Below are the code and all the weights of a small trained network. Each question names an input and a target symbol and asks about switching units off, where a switched-off unit gives its printed mean instead of its output.

import numpy as np


def w(rows, s, z=0):
    codes = np.array(rows[::2]) - 128.0
    scale = np.full(codes.shape[1], s)
    scale[-1] = z or s
    return codes * scale


def norm(h):
    return h / np.sqrt((h * h).mean(-1, keepdims=True) + 1e-5)


def softmax(a):
    e = np.exp(a - a.max(-1, keepdims=True))
    return e / e.sum(-1, keepdims=True)


def log_softmax(a):
    a = a - a.max(-1, keepdims=True)
    return a - np.log(np.exp(a).sum(-1, keepdims=True))


def net(x, mask):
    ids = ['αβγδζθλμξπστφψω'.index(c) for c in x.split()]
    T = len(ids)
    res = E[ids] + P[:T]
    u = 0
    for l in range(3):
        r = norm(res)
        for j in range(3):
            rows = slice(2 * j, 2 * j + 2)
            q, k, v = (r @ M[l][rows].T for M in (Q, K, V))
            z = softmax(np.where(np.tri(T) > 0, q @ k.T / 2**0.5, -1e9)) @ v
            o = O[l][rows]
            res = res + np.where(mask[u + j], z, o[:, -1]) @ o[:, :-1]
        u += 3
    return log_softmax(norm(res)[-1] @ U[:, :-1].T + U[:, -1])


Q, K, V, O = {}, {}, {}, {}
E = w([
[157,132,88],'α',
[104,114,139],'β',
[170,122,87],'γ',
[181,124,79],'δ',
[205,129,82],'ζ',
[176,132,86],'θ',
[185,141,76],'λ',
[68,117,125],'μ',
[177,116,91],'ξ',
[190,128,79],'π',
[55,238,150],'σ',
[46,147,153],'τ',
[110,17,175],'φ',
[67,103,250],'ψ',
[182,198,239],'ω',
],0.015)
P = w([
[252,130,14],'0',
[224,109,76],'1',
[159,99,79],'2',
[164,90,98],'3',
[162,84,108],'4',
[182,79,111],'5',
[163,80,123],'6',
[165,57,148],'7',
[167,48,166],'8',
[176,34,113],'9',
[109,59,71],'10',
],0.0041)
Q[0] = w([
[116,114,154],'0.h0',
[186,162,150],'0.h0',
[82,106,213],'0.h1',
[61,103,133],'0.h1',
[108,56,170],'0.h2',
[36,254,92],'0.h2',
],0.0092)
K[0] = w([
[95,126,158],'0.h0',
[185,143,137],'0.h0',
[126,184,102],'0.h1',
[145,117,51],'0.h1',
[72,213,184],'0.h2',
[149,171,2],'0.h2',
],0.0096)
V[0] = w([
[116,224,148],'0.h0',
[46,119,103],'0.h0',
[80,250,2],'0.h1',
[97,143,114],'0.h1',
[185,171,85],'0.h2',
[110,65,78],'0.h2',
],0.0056)
O[0] = w([
[188,103,135,4],'0.h0',
[40,193,134,98],'0.h0',
[2,162,146,138],'0.h1',
[163,93,152,106],'0.h1',
[231,104,169,101],'0.h2',
[118,56,108,196],'0.h2',
],0.0047,0.0014)
Q[1] = w([
[86,153,202],'1.h0',
[95,125,193],'1.h0',
[129,251,173],'1.h1',
[26,133,135],'1.h1',
[178,85,102],'1.h2',
[172,159,26],'1.h2',
],0.013)
K[1] = w([
[64,111,166],'1.h0',
[65,151,183],'1.h0',
[98,254,197],'1.h1',
[22,66,140],'1.h1',
[103,180,109],'1.h2',
[90,152,225],'1.h2',
],0.011)
V[1] = w([
[145,175,2],'1.h0',
[88,147,82],'1.h0',
[97,144,185],'1.h1',
[162,176,94],'1.h1',
[144,113,113],'1.h2',
[117,91,151],'1.h2',
],0.0089)
O[1] = w([
[255,74,85,252],'1.h0',
[177,158,158,142],'1.h0',
[60,91,75,23],'1.h1',
[177,41,174,163],'1.h1',
[175,146,113,150],'1.h2',
[55,160,157,120],'1.h2',
],0.0065,0.0025)
Q[2] = w([
[85,182,162],'2.h0',
[191,171,119],'2.h0',
[82,172,129],'2.h1',
[218,121,1],'2.h1',
[63,120,117],'2.h2',
[21,172,123],'2.h2',
],0.0099)
K[2] = w([
[129,126,176],'2.h0',
[148,131,124],'2.h0',
[84,118,182],'2.h1',
[129,140,5],'2.h1',
[93,113,168],'2.h2',
[106,170,198],'2.h2',
],0.019)
V[2] = w([
[100,104,177],'2.h0',
[133,124,45],'2.h0',
[138,254,108],'2.h1',
[148,211,215],'2.h1',
[160,54,178],'2.h2',
[158,125,187],'2.h2',
],0.014)
O[2] = w([
[108,129,142,23],'2.h0',
[163,107,62,231],'2.h0',
[156,246,124,59],'2.h1',
[174,165,169,140],'2.h1',
[168,106,203,248],'2.h2',
[150,210,194,188],'2.h2',
],0.011,0.0015)
U = w([
[108,160,72,152],'α',
[142,124,127,7],'β',
[187,193,242,83],'γ',
[100,111,34,114],'δ',
[149,97,129,71],'ζ',
[231,116,79,250],'θ',
[70,5,158,52],'λ',
[144,120,127,36],'μ',
[60,103,217,204],'ξ',
[140,123,118,3],'π',
[160,225,65,127],'σ',
[135,116,123,9],'τ',
[123,119,93,62],'φ',
[138,120,132,2],'ψ',
[158,87,102,252],'ω',
],0.013,0.0042)

Each question gives the input, a string of symbols that net reads in full, and the target symbol t.
The units are the heads (2 rows each of Q, K, V and O). Each row of codes is followed by its name. A weight is (code - 128) times the scale printed after its matrix; where a second scale follows, it is the last column's (O and U).
mask holds one flag per head, layer by layer. A switched-off head (its flag False) gives its mean, the last column of its rows in O, instead of its output. The means were averaged over made-up inputs and are rounded, as every weight is.
A unit's drop is (log p(t) with every unit on - log p(t) with that unit switched off) / (log p(t) with every unit on - log p(t) with every unit switched off).
The circuit of an input: a set's keep is (log p(t) with only the set's units on - log p(t) with every unit switched off) / (log p(t) with every unit on - log p(t) with every unit switched off). Starting from all 9 units, units are removed one at a time, each time the one whose removal leaves the highest keep (on an exact tie, the one counted first), for as long as the keep stays at least 0.8.
units of the circuit, in order: the units of the circuit, biggest drop first
unit that matters most: the unit with the biggest drop
heads that matter: for each layer, one digit per head in row order, 1 if its drop is at least 0.15 and else 0, layers parted by /
drop of u: that unit's drop, to one decimal
input μ θ μ α μ π λ γ ω ψ, target γ: units of the circuit, in order -> 2.h1, 1.h0, 2.h2
input θ β ζ μ, target δ: unit that matters most -> 1.h1
input ξ μ μ μ ψ ω π β, target γ: heads that matter -> 000 / 100 / 010
input α β λ δ σ δ μ, target σ: units of the circuit, in order -> 2.h1, 1.h1
input ψ π π ψ φ, target ξ: heads that matter -> 000 / 100 / 100
input ζ λ ξ σ θ α ξ π σ, target σ: units of the circuit, in order -> 2.h1, 2.h2
input α β λ σ β δ θ π ψ ω ψ, target γ: units of the circuit, in order -> 2.h1, 1.h0, 1.h1
input δ μ μ ξ μ ω α μ, target γ: heads that matter -> 000 / 100 / 010
input δ ξ μ ζ σ β, target σ: heads that matter -> 000 / 110 / 010
input ψ μ β μ θ δ ω τ, target γ: heads that matter -> 000 / 100 / 010
input μ λ ζ μ, target δ: heads that matter -> 000 / 010 / 000
input β σ ψ φ, target ξ: units of the circuit, in order -> 2.h0, 1.h0
input γ γ ω μ, target γ: heads that matter -> 000 / 000 / 010
input δ ξ γ δ μ λ ζ φ ψ σ, target ξ: unit that matters most -> 2.h1
input σ μ ξ θ μ θ λ ζ ψ π μ, target ξ: heads that matter -> 100 / 100 / 110
input ξ θ ψ φ σ, target ξ: heads that matter -> 000 / 000 / 110
input φ σ ψ ω ω τ, target γ: units of the circuit, in order -> 2.h1, 1.h0
input θ θ β α α ξ α σ σ, target σ: units of the circuit, in order -> 2.h1, 2.h2
input π μ θ β, target δ: drop of 1.h1 -> 0.5
input ω μ ψ λ θ ψ μ μ, target ξ: unit that matters most -> 2.h0
